Here is a tiny trained network, its code and every weight. The questions are about switching its units off for an input and a class, where a switched-off unit gives its printed mean instead of its output.

import numpy as np


def w(rows, s, z=0):
    codes = np.array(rows[::2]) - 128.0
    scale = np.full(codes.shape[1], s)
    scale[-1] = z or s
    return codes * scale


def f(y):
    return np.maximum(y, 0)


def log_softmax(a):
    a = a - a.max(-1, keepdims=True)
    return a - np.log(np.exp(a).sum(-1, keepdims=True))


def net(x, mask):
    res = np.array(x, float).reshape(1, 8) / 4 @ E
    y = f(res @ A[0][:, :-1].T + A[0][:, -1])
    res = res + np.where(mask, y, B[0][:, -1]) @ B[0][:, :-1]
    return log_softmax(res[-1] @ U[:, :-1].T + U[:, -1])


A, B = {}, {}
E = w([
[127,130,141,123,117,148,134,126,141,134,144],'x0',
[119,154,102,165,138,148,106,167,137,117,100],'x1',
[161,208,214,211,193,64,77,208,218,117,246],'x2',
[106,121,119,121,135,142,145,123,182,143,139],'x3',
[153,155,88,143,128,122,131,204,134,149,113],'x4',
[4,104,62,200,199,213,205,102,8,191,212],'x5',
[203,145,249,178,192,70,96,193,202,72,235],'x6',
[155,125,84,81,140,94,121,124,100,137,170],'x7',
],0.004)
A[0] = w([
[252,56,115,83,24,112,68,89,123,38,23,159],'n1',
[183,129,207,134,120,12,80,166,217,62,174,5],'n2',
[179,151,179,152,98,80,57,181,253,101,186,209],'n3',
[166,166,246,70,140,30,65,214,247,32,180,60],'n4',
[179,182,190,163,74,105,89,165,171,9,131,89],'n5',
[192,177,214,106,181,60,54,144,178,118,132,11],'n6',
[128,137,189,184,191,150,191,135,61,163,212,116],'n7',
[220,147,112,66,31,135,75,86,204,102,27,220],'n8',
],0.0039,0.0025)
B[0] = w([
[107,36,237,159,157,145,94,226,97,254,160,219],'n1',
[96,209,53,57,73,234,184,92,98,74,138,206],'n2',
[133,199,187,97,189,89,203,132,167,14,128,254],'n3',
[150,210,87,40,83,189,201,59,100,29,39,246],'n4',
[58,209,163,84,105,127,165,161,171,99,83,194],'n5',
[104,207,67,48,144,191,127,60,14,86,107,186],'n6',
[153,62,157,247,155,159,101,163,162,179,116,188],'n7',
[158,55,228,194,191,16,54,212,169,204,216,233],'n8',
],0.0043,0.0046)
U = w([
[74,64,153,198,182,116,2,192,79,246,160,212],'0',
[250,201,245,210,212,40,13,184,226,113,187,215],'1',
[78,235,49,42,101,212,164,76,77,53,35,4],'2',
],0.0034,0.0019)

Each question gives the input, the list of numbers given to net, and the class t.
The units are the neurons (one row each of A and B). Each row of codes is followed by its name. A weight is (code - 128) times the scale printed after its matrix; where a second scale follows, it is the last column's (A, B and U).
mask holds one flag per neuron, in row order. A switched-off neuron (its flag False) gives its mean, the last column of its row in B, instead of its output. The means were averaged over made-up inputs and are rounded, as every weight is.
A unit's drop is (log p(t) with every unit on - log p(t) with that unit switched off) / (log p(t) with every unit on - log p(t) with every unit switched off).
The circuit of an input: a set's keep is (log p(t) with only the set's units on - log p(t) with every unit switched off) / (log p(t) with every unit on - log p(t) with every unit switched off). Starting from all 8 units, units are removed one at a time, each time the one whose removal leaves the highest keep (on an exact tie, the one counted first), for as long as the keep stays at least 0.8.
circuit, biggest first: the units of the circuit, biggest drop first
most important unit: the unit with the biggest drop
top k neurons: the k neurons with the biggest drops, biggest first
drop of u: that unit's drop, to one decimal
input [-4,-2,4,0,-5,-7,7,1], class 2: circuit, biggest first	[n4; n2]
input [8,3,5,-4,-1,-1,6,7], class 2: circuit, biggest first	[n4; n2; n6]
input [4,4,-8,-7,5,-4,-3,2], class 0: circuit, biggest first	[n1; n8]
input [-6,3,4,5,6,-8,8,-3], class 2: circuit, biggest first	[n4; n2]
input [-6,2,-8,4,6,-7,-4,3], class 0: most important unit	n1
input [6,5,6,-8,6,-2,5,-6], class 2: circuit, biggest first	[n4; n2; n6]
input [2,-5,-8,-3,3,0,-1,0], class 0: top 2 neurons	[n4; n1]
input [3,-2,8,0,0,-6,2,0], class 2: top 2 neurons	[n4; n2]
input [6,-5,-2,-5,1,-7,-4,7], class 0: top 2 neurons	[n1; n3]
input [3,-3,5,-8,1,-1,3,7], class 2: drop of n4	0.2
input [-4,-8,2,1,-2,-8,7,-3], class 2: drop of n6	0.2
input [7,7,-5,-3,-1,-8,-6,2], class 0: drop of n3	0.1
